Below are the code and all the weights of a small trained network. Each question names an input and a class and asks about switching units off, where a switched-off unit gives its printed mean instead of its output.

import numpy as np


def w(rows, s, z=0):
    codes = np.array(rows[::2]) - 128.0
    scale = np.full(codes.shape[1], s)
    scale[-1] = z or s
    return codes * scale


def norm(h):
    return h / np.sqrt((h * h).mean(-1, keepdims=True) + 1e-5)


def f(y):
    return y / 2 * (1 + np.tanh(0.7978845608 * (y + 0.044715 * y**3)))


def log_softmax(a):
    a = a - a.max(-1, keepdims=True)
    return a - np.log(np.exp(a).sum(-1, keepdims=True))


def net(x, mask):
    res = np.array(x, float).reshape(1, 6) / 4 @ E
    u = 0
    for l in range(2):
        y = f(norm(res) @ A[l][:, :-1].T + A[l][:, -1])
        res = res + np.where(mask[u : u + 5], y, B[l][:, -1]) @ B[l][:, :-1]
        u += 5
    return log_softmax(norm(res)[-1] @ U[:, :-1].T + U[:, -1])


A, B = {}, {}
E = w([
[128,128,129,128],'x0',
[128,129,130,128],'x1',
[161,253,188,100],'x2',
[42,188,76,210],'x3',
[111,79,251,201],'x4',
[179,142,111,173],'x5',
],0.0066)
A[0] = w([
[142,61,82,121,5],'0.n0',
[221,62,143,55,1],'0.n1',
[2,117,168,12,40],'0.n2',
[252,138,92,223,58],'0.n3',
[229,131,94,198,10],'0.n4',
],0.012,0.0031)
B[0] = w([
[155,113,109,144,168],'0.n0',
[192,113,141,113,253],'0.n1',
[30,65,143,48,201],'0.n2',
[29,68,163,32,191],'0.n3',
[8,102,132,49,153],'0.n4',
],0.017,0.0041)
A[1] = w([
[162,119,1,59,48],'1.n0',
[120,3,98,197,77],'1.n1',
[123,33,227,228,23],'1.n2',
[117,204,224,93,81],'1.n3',
[15,171,73,220,4],'1.n4',
],0.012,0.0023)
B[1] = w([
[66,176,208,221,224],'1.n0',
[149,176,5,89,237],'1.n1',
[80,171,204,180,238],'1.n2',
[125,117,16,138,210],'1.n3',
[207,62,183,75,253],'1.n4',
],0.022,0.0049)
U = w([
[43,86,138,80,114],'0',
[99,203,194,204,211],'1',
[253,87,169,119,158],'2',
[164,191,4,143,5],'3',
],0.018,0.0014)

Each question gives the input, the list of numbers given to net, and the class t.
The units are the neurons (one row each of A and B). Each row of codes is followed by its name. A weight is (code - 128) times the scale printed after its matrix; where a second scale follows, it is the last column's (A, B and U).
mask holds one flag per neuron, layer by layer. A switched-off neuron (its flag False) gives its mean, the last column of its row in B, instead of its output. The means were averaged over made-up inputs and are rounded, as every weight is.
A unit's drop is (log p(t) with every unit on - log p(t) with that unit switched off) / (log p(t) with every unit on - log p(t) with every unit switched off).
The circuit of an input: a set's keep is (log p(t) with only the set's units on - log p(t) with every unit switched off) / (log p(t) with every unit on - log p(t) with every unit switched off). Starting from all 10 units, units are removed one at a time, each time the one whose removal leaves the highest keep (on an exact tie, the one counted first), for as long as the keep stays at least 0.8.
units of the circuit, in order: the units of the circuit, biggest drop first
unit that matters most: the unit with the biggest drop
top k neurons: the k neurons with the biggest drops, biggest first
k most important neurons of layer l: the k neurons of layer l with the biggest drops, biggest first
input [2,-7,-4,8,6,4], class 2: top 4 neurons	[1.n4; 0.n1; 1.n0; 1.n1]
input [-3,1,3,5,3,3], class 2: units of the circuit, in order	[1.n4]
input [-6,0,-8,5,-6,8], class 0: top 3 neurons	[0.n3; 0.n4; 0.n1]
input [-3,-6,5,-4,3,5], class 0: 2 most important neurons of layer 1	[1.n1; 1.n4]
input [-7,-2,-5,-6,-8,-3], class 1: top 2 neurons	[1.n0; 1.n4]
input [8,-8,5,-7,-4,7], class 0: top 4 neurons	[0.n3; 0.n4; 1.n4; 1.n1]
input [0,5,-7,-6,-3,7], class 0: top 4 neurons	[0.n3; 0.n4; 1.n4; 1.n0]
input [-7,-7,-5,2,-4,-3], class 3: top 2 neurons	[1.n1; 1.n2]
input [4,8,8,-2,8,8], class 0: top 2 neurons	[0.n3; 1.n3]
input [0,-7,3,8,-6,7], class 2: 2 most important neurons of layer 1	[1.n4; 1.n2]
input [2,1,-7,7,5,-4], class 2: units of the circuit, in order	[1.n4; 0.n3]
input [4,-4,-6,-7,-8,1], class 1: top 3 neurons	[1.n0; 1.n4; 1.n3]
input [-5,2,5,-1,3,-4], class 3: top 2 neurons	[1.n3; 0.n3]
input [-2,-5,-5,8,4,8], class 0: 2 most important neurons of layer 1	[1.n2; 1.n1]
input [-2,6,-6,2,3,0], class 3: unit that matters most	1.n1
input [-2,1,2,-3,7,-6], class 1: top 3 neurons	[1.n2; 0.n3; 0.n4]
input [1,8,3,2,-7,-6], class 1: top 2 neurons	[1.n0; 0.n3]
input [2,8,-8,-2,-8,5], class 1: 2 most important neurons of layer 1	[1.n0; 1.n3]
input [-5,-1,3,5,5,5], class 0: 3 most important neurons of layer 0	[0.n3; 0.n1; 0.n4]
input [3,-5,-7,-6,2,-3], class 3: units of the circuit, in order	[1.n1]
input [7,-1,-5,-1,3,4], class 3: 2 most important neurons of layer 0	[0.n2; 0.n0]
input [6,7,-4,8,1,-7], class 2: 2 most important neurons of layer 0	[0.n3; 0.n4]
